Below are the code and all the weights of a small trained network. Each question names an input and a target symbol and asks about switching units off, where a switched-off unit gives its printed mean instead of its output.

import numpy as np


def w(rows, s, z=0):
    codes = np.array(rows[::2]) - 128.0
    scale = np.full(codes.shape[1], s)
    scale[-1] = z or s
    return codes * scale


def norm(h):
    return h / np.sqrt((h * h).mean(-1, keepdims=True) + 1e-5)


def softmax(a):
    e = np.exp(a - a.max(-1, keepdims=True))
    return e / e.sum(-1, keepdims=True)


def log_softmax(a):
    a = a - a.max(-1, keepdims=True)
    return a - np.log(np.exp(a).sum(-1, keepdims=True))


def net(x, mask):
    ids = ['αγδζηλμξπστφψω'.index(c) for c in x.split()]
    T = len(ids)
    res = E[ids] + P[:T]
    u = 0
    for l in range(2):
        r = norm(res)
        for j in range(3):
            rows = slice(3 * j, 3 * j + 3)
            q, k, v = (r @ M[l][rows].T for M in (Q, K, V))
            z = softmax(np.where(np.tri(T) > 0, q @ k.T / 3**0.5, -1e9)) @ v
            o = O[l][rows]
            res = res + np.where(mask[u + j], z, o[:, -1]) @ o[:, :-1]
        u += 3
    return log_softmax(norm(res)[-1] @ U[:, :-1].T + U[:, -1])


Q, K, V, O = {}, {}, {}, {}
E = w([
[161,128,232,153,106,87,143,109,156,199],'α',
[144,153,76,153,101,108,155,162,102,77],'γ',
[191,191,139,140,213,163,236,148,146,138],'δ',
[97,102,149,53,142,193,128,173,224,67],'ζ',
[42,174,223,93,121,163,162,177,121,149],'η',
[151,142,188,107,167,64,108,118,151,85],'λ',
[142,188,224,129,107,167,105,226,157,49],'μ',
[175,224,167,98,93,137,127,132,86,183],'ξ',
[112,67,254,150,162,151,100,145,156,102],'π',
[114,77,81,37,190,134,173,75,124,160],'σ',
[226,110,166,28,104,249,70,158,101,106],'τ',
[129,104,124,57,62,85,142,46,89,117],'φ',
[91,99,139,110,111,115,101,205,143,210],'ψ',
[77,139,186,136,40,53,139,161,167,113],'ω',
],0.0075)
P = w([
[110,131,121,153,146,157,90,108,136,129],'0',
[40,225,216,29,118,115,184,178,150,117],'1',
[137,42,157,174,87,198,203,154,101,124],'2',
[161,129,82,135,131,122,104,101,164,139],'3',
[98,207,163,25,140,57,144,173,141,90],'4',
[149,25,152,165,85,184,193,165,101,140],'5',
[183,113,79,139,120,99,111,103,171,135],'6',
[130,174,161,20,144,35,127,203,144,81],'7',
[171,8,144,150,88,163,188,179,85,148],'8',
[199,101,76,126,116,92,112,115,188,134],'9',
[127,151,153,33,145,35,122,201,143,80],'10',
[151,35,148,176,96,193,209,168,80,141],'11',
],0.011)
Q[0] = w([
[131,109,157,104,105,122,164,133,162,140],'L0H1',
[139,126,95,128,135,135,172,167,118,90],'L0H1',
[54,138,170,134,135,137,152,170,105,103],'L0H1',
[131,173,119,54,119,95,121,125,134,149],'L0H2',
[168,124,103,115,102,107,178,128,143,106],'L0H2',
[78,133,151,98,109,144,211,172,108,86],'L0H2',
[163,118,106,96,251,152,202,134,119,173],'L0H3',
[127,87,87,88,85,119,182,78,91,111],'L0H3',
[166,145,105,177,120,147,186,158,113,95],'L0H3',
],0.014)
K[0] = w([
[161,136,143,78,122,82,109,159,147,90],'L0H1',
[135,116,146,96,95,151,148,164,111,128],'L0H1',
[55,188,136,114,120,156,137,120,135,98],'L0H1',
[199,124,69,117,119,108,155,140,83,157],'L0H2',
[128,93,133,103,123,92,140,185,114,100],'L0H2',
[61,149,64,183,137,138,134,156,90,58],'L0H2',
[145,133,109,100,248,177,202,127,116,187],'L0H3',
[107,5,81,92,64,131,155,65,60,174],'L0H3',
[177,120,111,229,134,185,138,188,129,128],'L0H3',
],0.013)
V[0] = w([
[139,80,68,158,33,72,133,181,175,77],'L0H1',
[237,152,152,107,172,135,211,160,120,88],'L0H1',
[101,125,200,67,113,69,149,168,145,116],'L0H1',
[130,188,113,44,64,152,147,156,73,88],'L0H2',
[171,124,153,59,79,170,58,51,88,116],'L0H2',
[83,45,118,100,163,115,136,101,133,11],'L0H2',
[153,47,163,22,116,79,137,224,170,88],'L0H3',
[165,112,137,150,89,127,147,43,174,144],'L0H3',
[130,84,158,199,93,255,94,118,121,129],'L0H3',
],0.0058)
O[0] = w([
[143,96,72,159,88,45,78,144,229,131,157],'L0H1',
[254,119,116,130,198,128,138,97,105,92,199],'L0H1',
[176,112,138,42,87,94,83,131,49,87,255],'L0H1',
[89,188,128,105,40,208,148,144,161,111,189],'L0H2',
[163,74,87,71,24,145,67,23,61,75,98],'L0H2',
[44,101,129,45,129,114,104,127,189,103,160],'L0H2',
[139,179,178,119,185,211,45,151,129,213,197],'L0H3',
[215,102,120,177,131,141,165,140,142,122,137],'L0H3',
[177,92,74,206,150,99,100,64,90,147,157],'L0H3',
],0.0059,0.0063)
Q[1] = w([
[77,145,160,125,147,120,158,149,54,170],'L1H1',
[142,247,119,88,164,94,27,88,166,100],'L1H1',
[105,242,103,82,108,75,173,102,148,89],'L1H1',
[102,44,142,113,85,98,132,151,76,143],'L1H2',
[140,60,202,120,135,160,241,176,118,136],'L1H2',
[141,147,149,135,83,251,88,157,75,160],'L1H2',
[111,14,135,146,126,149,129,166,136,118],'L1H3',
[134,100,124,143,139,129,186,140,104,127],'L1H3',
[113,167,80,114,189,118,100,84,215,158],'L1H3',
],0.012)
K[1] = w([
[55,199,177,121,153,123,153,122,50,112],'L1H1',
[215,139,155,47,139,120,39,222,151,134],'L1H1',
[150,188,138,38,144,76,99,188,178,52],'L1H1',
[15,114,146,142,94,65,111,70,59,95],'L1H2',
[12,182,143,139,205,117,162,22,112,87],'L1H2',
[93,138,98,219,110,172,93,13,126,139],'L1H2',
[1,74,143,153,193,152,98,60,161,114],'L1H3',
[91,112,128,167,161,171,189,78,99,134],'L1H3',
[217,81,148,23,154,137,135,215,184,186],'L1H3',
],0.0092)
V[1] = w([
[168,101,106,158,78,211,170,156,113,184],'L1H1',
[194,83,119,108,107,1,126,104,139,145],'L1H1',
[174,123,150,109,207,142,112,159,65,99],'L1H1',
[126,111,51,141,136,154,147,70,114,177],'L1H2',
[160,68,196,85,122,125,198,90,213,140],'L1H2',
[149,99,194,102,84,124,114,88,80,192],'L1H2',
[115,130,217,117,92,94,126,62,104,52],'L1H3',
[133,102,97,104,50,146,98,113,134,197],'L1H3',
[106,82,92,79,189,216,125,84,164,127],'L1H3',
],0.0093)
O[1] = w([
[26,128,140,145,167,147,67,65,157,200,24],'L1H1',
[89,47,92,107,180,132,246,97,125,113,252],'L1H1',
[99,137,128,81,36,24,110,105,106,117,101],'L1H1',
[106,201,163,25,106,135,115,113,158,158,148],'L1H2',
[131,64,198,128,149,232,70,158,33,161,136],'L1H2',
[97,109,163,141,56,161,184,173,123,90,45],'L1H2',
[127,144,183,160,211,84,94,174,210,81,193],'L1H3',
[144,150,144,183,108,72,199,164,95,167,90],'L1H3',
[89,101,2,172,154,124,147,183,110,124,106],'L1H3',
],0.0078,0.0035)
U = w([
[195,131,127,120,215,176,114,74,70,152,99],'α',
[163,111,119,93,111,61,149,160,75,53,114],'γ',
[135,94,213,193,144,59,121,71,65,180,88],'δ',
[118,104,100,98,43,187,34,46,106,97,92],'ζ',
[14,121,41,98,165,122,169,150,41,163,120],'η',
[208,144,133,226,92,121,35,120,166,91,91],'λ',
[54,87,160,96,88,228,174,80,153,80,131],'μ',
[58,69,155,166,203,111,36,144,119,81,93],'ξ',
[143,116,216,229,153,156,181,209,149,155,27],'π',
[86,212,202,68,141,144,117,139,194,99,254],'σ',
[198,197,139,167,34,152,187,64,115,160,68],'τ',
[121,150,65,138,155,64,137,96,252,150,207],'φ',
[78,151,111,169,77,93,167,152,142,226,206],'ψ',
[144,139,42,159,86,202,76,218,112,107,43],'ω',
],0.011,0.0042)

Each question gives the input, a string of symbols that net reads in full, and the target symbol t.
The units are the heads (3 rows each of Q, K, V and O). Each row of codes is followed by its name. A weight is (code - 128) times the scale printed after its matrix; where a second scale follows, it is the last column's (O and U).
mask holds one flag per head, layer by layer. A switched-off head (its flag False) gives its mean, the last column of its rows in O, instead of its output. The means were averaged over made-up inputs and are rounded, as every weight is.
A unit's drop is (log p(t) with every unit on - log p(t) with that unit switched off) / (log p(t) with every unit on - log p(t) with every unit switched off).
The circuit of an input: a set's keep is (log p(t) with only the set's units on - log p(t) with every unit switched off) / (log p(t) with every unit on - log p(t) with every unit switched off). Starting from all 6 units, units are removed one at a time, each time the one whose removal leaves the highest keep (on an exact tie, the one counted first), for as long as the keep stays at least 0.8.
units of the circuit, in order: the units of the circuit, biggest drop first
most important unit: the unit with the biggest drop
which heads matter: for each layer, one digit per head in row order, 1 if its drop is at least 0.15 and else 0, layers parted by /
drop of u: that unit's drop, to one decimal
input δ φ φ, target ζ: most important unit : L0H1
input ψ α σ, target τ: units of the circuit, in order : (L0H1 L1H2 L1H3 L1H1)
input φ γ ω φ γ φ γ, target μ: units of the circuit, in order : (L1H2 L1H1 L0H2)
input φ π ψ δ σ γ φ φ γ, target π: units of the circuit, in order : (L0H1 L1H3 L0H2 L1H1)
input σ σ φ γ φ π, target ω: units of the circuit, in order : (L0H1 L1H3 L1H1)
input γ λ ψ γ α α γ λ γ γ δ λ, target α: units of the circuit, in order : (L0H1 L0H3 L1H2)
input γ ω γ γ γ γ γ γ ξ λ, target γ: which heads matter : 011 / 110
input λ φ γ ω φ ψ φ γ η, target ξ: units of the circuit, in order : (L1H3 L0H3 L0H1)
input δ η γ γ φ φ δ δ γ σ, target η: units of the circuit, in order : (L1H3 L0H3)
input π φ ψ ζ, target ω: units of the circuit, in order : (L1H3 L1H1)
input γ λ γ ξ, target τ: which heads matter : 010 / 000
input σ δ γ φ, target μ: which heads matter : 110 / 110
input λ γ τ μ σ φ γ φ ω, target ξ: units of the circuit, in order : (L1H3 L1H1)
input γ σ γ τ ξ γ γ γ φ, target α: units of the circuit, in order : (L0H1 L0H3 L1H1)
input δ γ σ φ δ γ, target ζ: most important unit : L0H3
input ω γ γ σ φ ψ γ γ γ, target δ: units of the circuit, in order : (L0H3 L1H1 L1H3)
input γ γ μ, target α: which heads matter : 101 / 110
input γ φ γ γ γ γ γ γ δ, target α: which heads matter : 101 / 010
input φ γ δ δ τ λ ξ, target τ: which heads matter : 000 / 010
input φ γ λ, target π: most important unit : L1H3
input γ δ φ ξ φ γ γ γ ψ ψ, target ψ: which heads matter : 101 / 001
input λ γ ζ φ π ψ λ δ σ ω, target π: which heads matter : 001 / 010
input γ φ ξ τ, target ζ: which heads matter : 010 / 100
input π γ δ, target γ: which heads matter : 111 / 100
input φ γ φ σ, target η: which heads matter : 000 / 001
input γ γ δ μ φ γ φ ω γ γ, target φ: which heads matter : 101 / 100
input τ τ λ η ψ φ γ γ α, target ψ: most important unit : L1H1
input γ τ μ, target α: drop of L1H1 : 0.1
input φ λ σ γ γ φ σ γ γ α ξ ξ, target π: drop of L1H3 : 1.0
input γ α γ ω γ δ γ, target α: drop of L0H3 : 0.0
